Here is a tiny trained network, its code and every weight. The questions are about switching its units off for an input and a class, where a switched-off unit gives its printed mean instead of its output.

import numpy as np


def w(rows, s, z=0):
    codes = np.array(rows[::2]) - 128.0
    scale = np.full(codes.shape[1], s)
    scale[-1] = z or s
    return codes * scale


def f(y):
    return y / 2 * (1 + np.tanh(0.7978845608 * (y + 0.044715 * y**3)))


def log_softmax(a):
    a = a - a.max(-1, keepdims=True)
    return a - np.log(np.exp(a).sum(-1, keepdims=True))


def net(x, mask):
    res = np.array(x, float).reshape(1, 7) / 4 @ E
    y = f(res @ A[0][:, :-1].T + A[0][:, -1])
    res = res + np.where(mask, y, B[0][:, -1]) @ B[0][:, :-1]
    return log_softmax(res[-1] @ U[:, :-1].T + U[:, -1])


A, B = {}, {}
E = w([
[78,171,53,73,127],'x0',
[227,209,181,2,101],'x1',
[171,158,96,168,172],'x2',
[130,228,113,198,138],'x3',
[152,91,142,228,70],'x4',
[139,131,97,75,55],'x5',
[130,104,144,107,182],'x6',
],0.0083)
A[0] = w([
[124,102,173,174,124,115],'n0',
[137,111,203,191,143,70],'n1',
[225,184,145,120,177,205],'n2',
[148,99,187,163,171,175],'n3',
[54,64,118,169,90,190],'n4',
[142,124,158,132,105,107],'n5',
[162,206,153,103,100,91],'n6',
[181,98,118,110,132,175],'n7',
[137,103,173,220,148,167],'n8',
[171,177,65,183,98,147],'n9',
[87,24,80,155,113,190],'n10',
[142,198,125,163,164,205],'n11',
[174,92,171,155,159,54],'n12',
[104,90,136,84,119,227],'n13',
[211,51,166,118,162,140],'n14',
[185,167,107,111,98,201],'n15',
[155,110,153,60,103,232],'n16',
[196,189,87,195,88,166],'n17',
[95,181,93,155,247,252],'n18',
[117,64,97,123,97,69],'n19',
[154,104,188,162,181,98],'n20',
[123,161,115,113,179,201],'n21',
],0.012,0.0036)
B[0] = w([
[123,84,97,179,168,182],'n0',
[120,102,128,141,143,198],'n1',
[125,133,137,84,97,246],'n2',
[129,118,135,142,179,197],'n3',
[166,117,119,198,77,245],'n4',
[86,132,117,123,161,143],'n5',
[81,135,152,159,62,215],'n6',
[130,151,114,113,145,164],'n7',
[135,112,120,154,139,243],'n8',
[146,139,73,116,95,212],'n9',
[180,139,148,185,82,247],'n10',
[135,105,85,86,119,214],'n11',
[129,106,188,126,162,170],'n12',
[163,158,148,128,148,187],'n13',
[161,145,161,84,164,210],'n14',
[124,160,121,149,89,209],'n15',
[129,197,110,130,154,231],'n16',
[145,109,75,108,103,237],'n17',
[162,133,7,58,127,254],'n18',
[163,115,189,123,116,163],'n19',
[151,83,133,130,180,183],'n20',
[162,129,95,111,103,182],'n21',
],0.011,0.0086)
U = w([
[148,74,83,57,245,86],'0',
[175,5,242,181,69,23],'1',
[1,119,176,114,100,2],'2',
[188,112,65,136,6,182],'3',
[131,60,93,235,154,34],'4',
[164,223,142,163,171,223],'5',
],0.0088,0.0041)

Each question gives the input, the list of numbers given to net, and the class t.
The units are the neurons (one row each of A and B). Each row of codes is followed by its name. A weight is (code - 128) times the scale printed after its matrix; where a second scale follows, it is the last column's (A, B and U).
mask holds one flag per neuron, in row order. A switched-off neuron (its flag False) gives its mean, the last column of its row in B, instead of its output. The means were averaged over made-up inputs and are rounded, as every weight is.
A unit's drop is (log p(t) with every unit on - log p(t) with that unit switched off) / (log p(t) with every unit on - log p(t) with every unit switched off).
The circuit of an input: a set's keep is (log p(t) with only the set's units on - log p(t) with every unit switched off) / (log p(t) with every unit on - log p(t) with every unit switched off). Starting from the 12 units with the biggest drops (on a tie, the unit counted first), units are removed one at a time, each time the one whose removal leaves the highest keep (on an exact tie, the one counted first), for as long as the keep stays at least 0.8.
circuit, biggest first: the units of the circuit, biggest drop first
most important unit: the unit with the biggest drop
k most important neurons: the k neurons with the biggest drops, biggest first
drop when u is switched off: that unit's drop, to one decimal
input [5,-7,-3,-8,-4,3,-4], class 1: circuit, biggest first : (n18; n19)
input [-5,3,5,-5,-3,1,6], class 0: most important unit : n10
input [6,-3,6,0,2,-8,5], class 0: circuit, biggest first : (n18; n6)
input [-4,7,0,6,-5,-4,4], class 3: circuit, biggest first : (n6; n2)
input [5,-5,5,1,-4,-7,2], class 0: 2 most important neurons : (n18; n6)
input [-1,7,8,2,-6,-6,6], class 0: 2 most important neurons : (n4; n10)
input [-7,8,-1,-6,-1,-8,-5], class 5: 2 most important neurons : (n16; n18)
input [0,-8,-3,-6,4,-8,5], class 1: 2 most important neurons : (n10; n19)
input [-8,6,-1,-4,1,-5,-5], class 0: 2 most important neurons : (n10; n4)
input [-5,1,-2,-2,3,5,-3], class 1: 2 most important neurons : (n18; n9)
input [-6,1,-3,1,0,-8,-4], class 0: drop when n6 is switched off : 0.2
input [-7,-5,7,6,2,-5,7], class 0: drop when n18 is switched off : 0.5
input [7,6,-4,-2,4,-3,-5], class 5: drop when n11 is switched off : 0.1
input [-5,-6,4,-5,-3,3,5], class 1: most important neuron : (n10)
